Below is a small trained network, with its code and all its weights. Each question gives an input and a class and asks what happens when units are switched off, that is, made to give their printed mean instead of their output.

import numpy as np


def w(rows, s, z=0):
    codes = np.array(rows[::2]) - 128.0
    scale = np.full(codes.shape[1], s)
    scale[-1] = z or s
    return codes * scale


def norm(h):
    return h / np.sqrt((h * h).mean(-1, keepdims=True) + 1e-5)


def f(y):
    return y / 2 * (1 + np.tanh(0.7978845608 * (y + 0.044715 * y**3)))


def log_softmax(a):
    a = a - a.max(-1, keepdims=True)
    return a - np.log(np.exp(a).sum(-1, keepdims=True))


def net(x, mask):
    res = np.array(x, float).reshape(1, 2) / 4 @ E
    u = 0
    for l in range(2):
        y = f(norm(res) @ A[l][:, :-1].T + A[l][:, -1])
        res = res + np.where(mask[u : u + 7], y, B[l][:, -1]) @ B[l][:, :-1]
        u += 7
    return log_softmax(norm(res)[-1] @ U[:, :-1].T + U[:, -1])


A, B = {}, {}
E = w([
[158,225,163,177],'x0',
[135,151,2,128],'x1',
],0.0054)
A[0] = w([
[108,123,145,147,47],'0.n1',
[178,94,183,114,195],'0.n2',
[144,168,158,111,192],'0.n3',
[77,116,119,237,143],'0.n4',
[212,202,2,58,6],'0.n5',
[99,87,142,128,120],'0.n6',
[87,111,136,199,154],'0.n7',
],0.0098,0.0017)
B[0] = w([
[159,132,114,105,123],'0.n1',
[161,132,77,127,185],'0.n2',
[107,141,72,137,162],'0.n3',
[146,125,96,148,135],'0.n4',
[1,19,112,54,253],'0.n5',
[120,189,109,184,155],'0.n6',
[156,113,76,220,136],'0.n7',
],0.0075,0.0055)
A[1] = w([
[59,56,95,97,191],'1.n1',
[249,133,3,176,3],'1.n2',
[204,85,209,154,123],'1.n3',
[97,176,49,89,142],'1.n4',
[134,12,98,76,135],'1.n5',
[138,73,199,186,91],'1.n6',
[31,92,78,230,189],'1.n7',
],0.0072,0.0041)
B[1] = w([
[198,216,189,160,254],'1.n1',
[103,138,174,36,131],'1.n2',
[62,16,3,120,158],'1.n3',
[143,6,99,199,155],'1.n4',
[170,194,116,177,229],'1.n5',
[38,129,72,82,146],'1.n6',
[143,160,149,110,211],'1.n7',
],0.0075,0.0072)
U = w([
[166,192,79,216,174],'0',
[9,61,46,127,132],'1',
[126,159,196,46,150],'2',
[167,40,154,142,6],'3',
[178,30,137,143,15],'4',
],0.015,0.011)

Each question gives the input, the list of numbers given to net, and the class t.
The units are the neurons (one row each of A and B). Each row of codes is followed by its name. A weight is (code - 128) times the scale printed after its matrix; where a second scale follows, it is the last column's (A, B and U).
mask holds one flag per neuron, layer by layer. A switched-off neuron (its flag False) gives its mean, the last column of its row in B, instead of its output. The means were averaged over made-up inputs and are rounded, as every weight is.
A unit's drop is (log p(t) with every unit on - log p(t) with that unit switched off) / (log p(t) with every unit on - log p(t) with every unit switched off).
The circuit of an input: a set's keep is (log p(t) with only the set's units on - log p(t) with every unit switched off) / (log p(t) with every unit on - log p(t) with every unit switched off). Starting from the 12 units with the biggest drops (on a tie, the unit counted first), units are removed one at a time, each time the one whose removal leaves the highest keep (on an exact tie, the one counted first), for as long as the keep stays at least 0.8.
circuit, biggest first: the units of the circuit, biggest drop first
unit that matters most: the unit with the biggest drop
top k neurons: the k neurons with the biggest drops, biggest first
k most important neurons of layer l: the k neurons of layer l with the biggest drops, biggest first
drop of u: that unit's drop, to one decimal
input [0,8], class 1: unit that matters most : 0.n5
input [-3,3], class 2: circuit, biggest first : [1.n1 1.n3 0.n5]
input [-7,5], class 0: circuit, biggest first : [1.n1 1.n3]
input [5,-7], class 1: top 3 neurons : [1.n1 1.n3 1.n5]
input [-2,1], class 2: 2 most important neurons of layer 0 : [0.n2 0.n3]
input [-8,6], class 0: top 4 neurons : [1.n1 1.n5 1.n3 1.n6]
input [-4,-5], class 1: top 3 neurons : [0.n5 1.n3 0.n6]
input [-6,5], class 0: 3 most important neurons of layer 1 : [1.n1 1.n5 1.n3]
input [3,-3], class 2: 4 most important neurons of layer 1 : [1.n2 1.n4 1.n5 1.n1]
input [0,-1], class 2: 2 most important neurons of layer 1 : [1.n2 1.n3]
input [0,-2], class 2: top 3 neurons : [1.n2 0.n5 1.n3]
input [2,-3], class 2: 3 most important neurons of layer 0 : [0.n2 0.n3 0.n5]
input [-6,-8], class 1: circuit, biggest first : [0.n5 1.n3 1.n6 0.n6]
input [0,4], class 1: circuit, biggest first : [0.n5]
input [-2,-1], class 2: top 3 neurons : [1.n2 0.n6 0.n5]
input [0,1], class 2: top 3 neurons : [1.n1 1.n3 0.n5]
input [-2,2], class 2: 2 most important neurons of layer 0 : [0.n5 0.n2]
input [3,0], class 2: 2 most important neurons of layer 1 : [1.n2 1.n3]
input [3,-7], class 1: top 2 neurons : [0.n5 1.n1]
input [-4,4], class 0: circuit, biggest first : [1.n1]
input [-1,-4], class 1: 2 most important neurons of layer 1 : [1.n1 1.n3]
input [2,-2], class 2: top 3 neurons : [1.n2 0.n5 0.n3]
input [4,8], class 1: drop of 0.n5 : 0.9
input [-4,2], class 0: drop of 0.n4 : 0.0
input [7,8], class 1: drop of 1.n7 : -0.1
